W =
[[-502  274 -126 -424 -512  165]
 [-411  402 -150 -261  518 -662]
 [-250 -530   79  -80  579 -674]
 [-520  -43   95 -784  332   22]
 [-169    5 -105 -733  247  402]
 [ -58  113  176   46  364 -439]
 [-363  -53  266   78  416 -262]
 [-310   15  377 -145  418 -386]
 [  74 -433  -81 -414  749  -38]
 [  58   -1 -407  403 -637  -45]
 [ 240 -379 -176 -351  663  131]]
Indices start at 0.
row 0 col 0 => -502
row 1 col 2 => -150
row 9 col 2 => -407
row 4 col 4 => 247
row 8 col 2 => -81
row 2 col 3 => -80
row 1 col 4 => 518
row 2 col 1 => -530
row 3 col 5 => 22
row 9 col 0 => 58
row 5 col 5 => -439
row 7 col 3 => -145
row 5 col 2 => 176
row 7 col 5 => -386
row 6 col 5 => -262
row 7 col 1 => 15
row 7 col 4 => 418
row 5 col 1 => 113
row 10 col 2 => -176
row 0 col 5 => 165
row 2 col 0 => -250
row 2 col 2 => 79
row 3 col 1 => -43
row 9 col 1 => -1
row 8 col 4 => 749
row 4 col 2 => -105
row 8 col 1 => -433
row 10 col 0 => 240

a = [-12  11 -35 -31  34 -15  -2 -36  28  -2]
a[0]	-12
a[9]	-2
a[8]	28
a[5]	-15

arr =
[[ 239  -79  -10 -123 -262  513 -113 -316]
 [-533  -79  -10 -203 -262  -26  -75  117]
 [-199  -79 -131 -123 -262 -365 -113 -246]
 [-224   20  -10 -378 -112 -140 -451 -246]
 [-199  -79  -10  -88 -135 -140  -87 -246]
 [-419 -571  -10 -123 -165  523 -113 -246]
 [ 113 -129 -116 -112 -379 -230 -113 -264]
 [-556   21  -10 -385 -569 -140  340 -246]
 [-199 -206 -348 -123  -22 -182 -292 -351]
 [ 121  -60  -10  599   26  -66  136 -423]
 [-199 -247 -256 -141 -262 -368 -113  -76]
 [-199  -79  -10 -183 -385 -140 -119 -133]
 [ 196  -79 -246   23  137 -141 -274 -413]
 [-146  -79  -10 -123 -272 -140 -113 -194]
 [-199  225  236 -123 -208  136 -113 -246]
 [-199  130  458 -123 -367 -421 -113  179]]
arr[0, 0]: 239
arr[5, 3]: -123
arr[15, 1]: 130
arr[15, 2]: 458
arr[13]: [-146, -79, -10, -123, -272, -140, -113, -194]
arr[4, 0]: -199
arr[10, 7]: -76
arr[:, 2]: [-10, -10, -131, -10, -10, -10, -116, -10, -348, -10, -256, -10, -246, -10, 236, 458]
arr[:, 3]: [-123, -203, -123, -378, -88, -123, -112, -385, -123, 599, -141, -183, 23, -123, -123, -123]
arr[5, 0]: -419
arr[8, 3]: -123
arr[9, 4]: 26
arr[11, 2]: -10
arr[8, 4]: -22
arr[11, 1]: -79
arr[10, 2]: -256
arr[9, 0]: 121
arr[4, 5]: -140
arr[14, 4]: -208
arr[3, 3]: -378
arr[15, 6]: -113
arr[:, 4]: [-262, -262, -262, -112, -135, -165, -379, -569, -22, 26, -262, -385, 137, -272, -208, -367]
arr[15]: [-199, 130, 458, -123, -367, -421, -113, 179]
arr[:, 6]: [-113, -75, -113, -451, -87, -113, -113, 340, -292, 136, -113, -119, -274, -113, -113, -113]
arr[12, 5]: -141
arr[1]: [-533, -79, -10, -203, -262, -26, -75, 117]
arr[6, 0]: 113
arr[10]: [-199, -247, -256, -141, -262, -368, -113, -76]
arr[8, 7]: -351
arr[5, 5]: 523
arr[4, 1]: -79
arr[1, 7]: 117
arr[8, 5]: -182
arr[10, 6]: -113

data =
[[ 20 -28 -10  12  11 -29   6  25]
 [ 33 -42 -18  18  19 -43   4  37]
 [-27  36  24 -16  -7  37  -6 -29]
 [ 32 -38 -19  19  15 -39   7  35]]
Rows and columns are counted from 0.
row 0 col 0 => 20
row 3 col 7 => 35
row 2 col 4 => -7
row 0 col 4 => 11
row 3 col 4 => 15
row 3 col 3 => 19
row 0 col 3 => 12
row 2 col 7 => -29
row 0 col 2 => -10
row 3 col 1 => -38
row 3 col 5 => -39
row 0 col 5 => -29
row 0 col 7 => 25
row 1 col 7 => 37
